Below is a small trained network, with its code and all its weights. Each question gives an input and a target symbol and asks what happens when units are switched off, that is, made to give their printed mean instead of their output.

import numpy as np


def w(rows, s, z=0):
    codes = np.array(rows[::2]) - 128.0
    scale = np.full(codes.shape[1], s)
    scale[-1] = z or s
    return codes * scale


def norm(h):
    return h / np.sqrt((h * h).mean(-1, keepdims=True) + 1e-5)


def f(y):
    return y / 2 * (1 + np.tanh(0.7978845608 * (y + 0.044715 * y**3)))


def softmax(a):
    e = np.exp(a - a.max(-1, keepdims=True))
    return e / e.sum(-1, keepdims=True)


def log_softmax(a):
    a = a - a.max(-1, keepdims=True)
    return a - np.log(np.exp(a).sum(-1, keepdims=True))


def net(x, mask):
    ids = ['γδεζηλμξπστφψ'.index(c) for c in x.split()]
    T = len(ids)
    res = E[ids] + P[:T]
    q, k, v = (norm(res) @ M[0].T for M in (Q, K, V))
    z = softmax(np.where(np.tri(T) > 0, q @ k.T / 2**0.5, -1e9)) @ v
    res = res + np.where(mask[0], z, O[0][:, -1]) @ O[0][:, :-1]
    y = f(norm(res) @ A[0][:, :-1].T + A[0][:, -1])
    res = res + np.where(mask[1:25], y, B[0][:, -1]) @ B[0][:, :-1]
    return log_softmax(norm(res)[-1] @ U[:, :-1].T + U[:, -1])


Q, K, V, O, A, B = {}, {}, {}, {}, {}, {}
E = w([
[144,202,157,66],'γ',
[82,139,142,165],'δ',
[61,148,138,90],'ε',
[148,191,126,169],'ζ',
[128,154,132,88],'η',
[80,171,139,91],'λ',
[83,115,122,131],'μ',
[143,117,135,99],'ξ',
[187,95,174,158],'π',
[50,75,122,191],'σ',
[158,108,143,80],'τ',
[239,147,157,250],'φ',
[176,165,144,90],'ψ',
],0.014)
P = w([
[135,113,127,160],'0',
[157,116,2,128],'1',
[127,131,149,130],'2',
[136,107,31,125],'3',
[112,141,165,121],'4',
[132,105,37,124],'5',
],0.013)
Q[0] = w([
[136,92,6,150],'h0',
[162,98,79,101],'h0',
],0.011)
K[0] = w([
[124,109,55,100],'h0',
[88,121,2,147],'h0',
],0.0095)
V[0] = w([
[2,217,36,180],'h0',
[250,158,102,205],'h0',
],0.0052)
O[0] = w([
[105,223,161,148,161],'h0',
[47,132,254,142,254],'h0',
],0.006,0.0035)
A[0] = w([
[150,59,85,69,3],'n0',
[47,105,115,63,109],'n1',
[96,77,187,171,114],'n2',
[163,224,176,181,148],'n3',
[96,190,58,118,121],'n4',
[91,85,79,173,137],'n5',
[98,172,134,132,149],'n6',
[140,92,202,141,134],'n7',
[240,144,142,93,128],'n8',
[145,133,3,174,192],'n9',
[149,203,129,254,160],'n10',
[198,165,123,155,140],'n11',
[249,140,149,131,126],'n12',
[185,159,11,173,121],'n13',
[115,117,162,84,131],'n14',
[153,193,87,90,108],'n15',
[160,69,169,201,166],'n16',
[166,66,69,203,53],'n17',
[159,88,161,226,167],'n18',
[174,161,222,115,106],'n19',
[191,205,119,125,144],'n20',
[124,16,126,140,17],'n21',
[47,182,72,190,75],'n22',
[48,213,64,210,45],'n23',
],0.0081,0.0051)
B[0] = w([
[161,86,160,182,130],'n0',
[168,115,85,99,135],'n1',
[117,130,188,73,143],'n2',
[98,88,153,103,217],'n3',
[183,138,150,96,182],'n4',
[102,176,134,79,147],'n5',
[164,47,60,166,160],'n6',
[98,154,170,63,151],'n7',
[132,181,59,63,150],'n8',
[69,147,207,228,233],'n9',
[172,53,89,76,255],'n10',
[127,110,111,32,162],'n11',
[127,156,58,76,155],'n12',
[70,102,254,107,207],'n13',
[136,98,111,215,131],'n14',
[111,27,120,81,155],'n15',
[79,179,111,75,170],'n16',
[129,154,126,237,136],'n17',
[64,133,51,104,182],'n18',
[63,192,122,197,155],'n19',
[142,60,74,97,176],'n20',
[83,145,75,65,128],'n21',
[190,160,102,88,185],'n22',
[222,183,130,119,206],'n23',
],0.0049,0.0069)
U = w([
[255,101,150,110,239],'γ',
[162,211,94,94,76],'δ',
[154,129,93,75,45],'ε',
[140,13,132,92,70],'ζ',
[193,222,132,176,147],'η',
[115,216,37,92,26],'λ',
[101,72,168,75,78],'μ',
[68,140,52,107,132],'ξ',
[143,100,41,180,254],'π',
[102,151,109,163,173],'σ',
[96,241,227,154,115],'τ',
[94,47,80,42,95],'φ',
[106,70,241,178,179],'ψ',
],0.014,0.0045)

Each question gives the input, a string of symbols that net reads in full, and the target symbol t.
The units are the heads (2 rows each of Q, K, V and O) and the neurons (one row each of A and B). Each row of codes is followed by its name. A weight is (code - 128) times the scale printed after its matrix; where a second scale follows, it is the last column's (O, A, B and U).
mask holds one flag per unit, heads first, then neurons. A switched-off unit (its flag False) gives its mean, the last column of its rows in O or B, instead of its output. The means were averaged over made-up inputs and are rounded, as every weight is.
A unit's drop is (log p(t) with every unit on - log p(t) with that unit switched off) / (log p(t) with every unit on - log p(t) with every unit switched off).
The circuit of an input: a set's keep is (log p(t) with only the set's units on - log p(t) with every unit switched off) / (log p(t) with every unit on - log p(t) with every unit switched off). Starting from the 12 units with the biggest drops (on a tie, the unit counted first), units are removed one at a time, each time the one whose removal leaves the highest keep (on an exact tie, the one counted first), for as long as the keep stays at least 0.8.
circuit, biggest first: the units of the circuit, biggest drop first
top k neurons: the k neurons with the biggest drops, biggest first
drop of u: that unit's drop, to one decimal
input φ ε ξ δ ξ, target φ: top neuron => (n9)
input ζ δ ζ μ, target τ: top 2 neurons => (n9 n13)
input ξ γ τ ξ γ ζ, target γ: circuit, biggest first => (n23 n10 n13)
input ζ ξ ζ ξ π μ, target τ: top 2 neurons => (n9 n10)
input ξ ψ ξ, target φ: top 2 neurons => (n23 n21)
input ζ ε ζ ξ, target ψ: top 3 neurons => (n9 n13 n10)
input λ μ ξ ζ η, target φ: top 2 neurons => (n23 n15)
input ξ ζ ζ ε τ, target τ: top 2 neurons => (n10 n19)
input φ π τ τ τ φ, target π: top 2 neurons => (n18 n17)
input ζ ζ ψ, target τ: top 2 neurons => (n19 n10)
input ξ ε ζ ξ ε δ, target η: top 2 neurons => (n23 n22)
input ξ ζ φ, target φ: drop of n16 => 0.5
input δ ξ ζ π, target ξ: drop of n18 => 0.1
input ζ ξ φ, target τ: drop of n12 => 0.4
input ξ φ μ, target φ: circuit, biggest first => (n9)
